Below is a small trained network, with its code and all its weights. Each question gives an input and a class and asks what happens when units are switched off, that is, made to give their printed mean instead of their output.

import numpy as np


def w(rows, s, z=0):
    codes = np.array(rows[::2]) - 128.0
    scale = np.full(codes.shape[1], s)
    scale[-1] = z or s
    return codes * scale


def f(y):
    return y / 2 * (1 + np.tanh(0.7978845608 * (y + 0.044715 * y**3)))


def log_softmax(a):
    a = a - a.max(-1, keepdims=True)
    return a - np.log(np.exp(a).sum(-1, keepdims=True))


def net(x, mask):
    res = np.array(x, float).reshape(1, 6) / 4 @ E
    y = f(res @ A[0][:, :-1].T + A[0][:, -1])
    res = res + np.where(mask, y, B[0][:, -1]) @ B[0][:, :-1]
    return log_softmax(res[-1] @ U[:, :-1].T + U[:, -1])


A, B = {}, {}
E = w([
[95,250,66],'x0',
[149,102,35],'x1',
[127,128,128],'x2',
[6,106,98],'x3',
[127,128,128],'x4',
[127,127,129],'x5',
],0.012)
A[0] = w([
[222,187,162,231],'N1',
[253,29,116,166],'N2',
[125,228,87,164],'N3',
[231,189,154,72],'N4',
[123,145,196,222],'N5',
[141,227,77,2],'N6',
[118,109,102,122],'N7',
[126,6,187,127],'N8',
[138,104,35,156],'N9',
],0.022,0.013)
B[0] = w([
[213,104,195,252],'N1',
[4,63,140,243],'N2',
[55,140,63,227],'N3',
[157,212,61,211],'N4',
[111,141,79,195],'N5',
[186,99,188,188],'N6',
[134,162,125,141],'N7',
[244,188,123,221],'N8',
[211,151,160,193],'N9',
],0.032,0.024)
U = w([
[143,116,189,191],'0',
[111,163,84,167],'1',
[6,85,113,6],'2',
],0.017,0.0018)

Each question gives the input, the list of numbers given to net, and the class t.
The units are the neurons (one row each of A and B). Each row of codes is followed by its name. A weight is (code - 128) times the scale printed after its matrix; where a second scale follows, it is the last column's (A, B and U).
mask holds one flag per neuron, in row order. A switched-off neuron (its flag False) gives its mean, the last column of its row in B, instead of its output. The means were averaged over made-up inputs and are rounded, as every weight is.
A unit's drop is (log p(t) with every unit on - log p(t) with that unit switched off) / (log p(t) with every unit on - log p(t) with every unit switched off).
The circuit of an input: a set's keep is (log p(t) with only the set's units on - log p(t) with every unit switched off) / (log p(t) with every unit on - log p(t) with every unit switched off). Starting from all 9 units, units are removed one at a time, each time the one whose removal leaves the highest keep (on an exact tie, the one counted first), for as long as the keep stays at least 0.8.
circuit, biggest first: the units of the circuit, biggest drop first
unit that matters most: the unit with the biggest drop
top k neurons: the k neurons with the biggest drops, biggest first
drop of u: that unit's drop, to one decimal
input [-2,6,6,7,-2,-1], class 0: unit that matters most -> N3
input [4,-5,1,-1,3,-8], class 1: top 2 neurons -> (N2, N3)
input [8,4,7,-7,4,3], class 0: top 2 neurons -> (N6, N1)
input [-3,8,-7,2,0,7], class 0: top 3 neurons -> (N9, N3, N4)
input [0,-3,-3,2,3,7], class 1: top 3 neurons -> (N2, N1, N3)
input [8,3,8,-2,8,-1], class 0: top 3 neurons -> (N6, N5, N9)
input [-3,-2,7,2,4,-1], class 1: top 2 neurons -> (N1, N6)
input [-2,-4,-8,5,-2,1], class 1: top 3 neurons -> (N1, N6, N2)
input [1,-8,-6,-2,5,-7], class 1: top 2 neurons -> (N5, N6)
input [-6,-6,0,1,1,-3], class 1: top 2 neurons -> (N8, N1)
input [-1,-8,3,2,8,-3], class 1: top 2 neurons -> (N1, N2)
input [0,7,4,-1,-8,-6], class 2: top 4 neurons -> (N8, N1, N2, N6)
input [3,-2,2,1,-3,-5], class 2: top 3 neurons -> (N8, N4, N9)
input [-8,6,-5,-8,8,-6], class 2: circuit, biggest first -> (N2)
input [2,-1,-8,6,8,0], class 2: top 3 neurons -> (N8, N4, N1)
input [4,-7,-2,4,1,-6], class 2: drop of N4 -> 0.1
input [8,5,7,-8,-1,-4], class 0: drop of N2 -> 0.0
input [-1,7,5,8,-3,2], class 0: drop of N9 -> 0.6
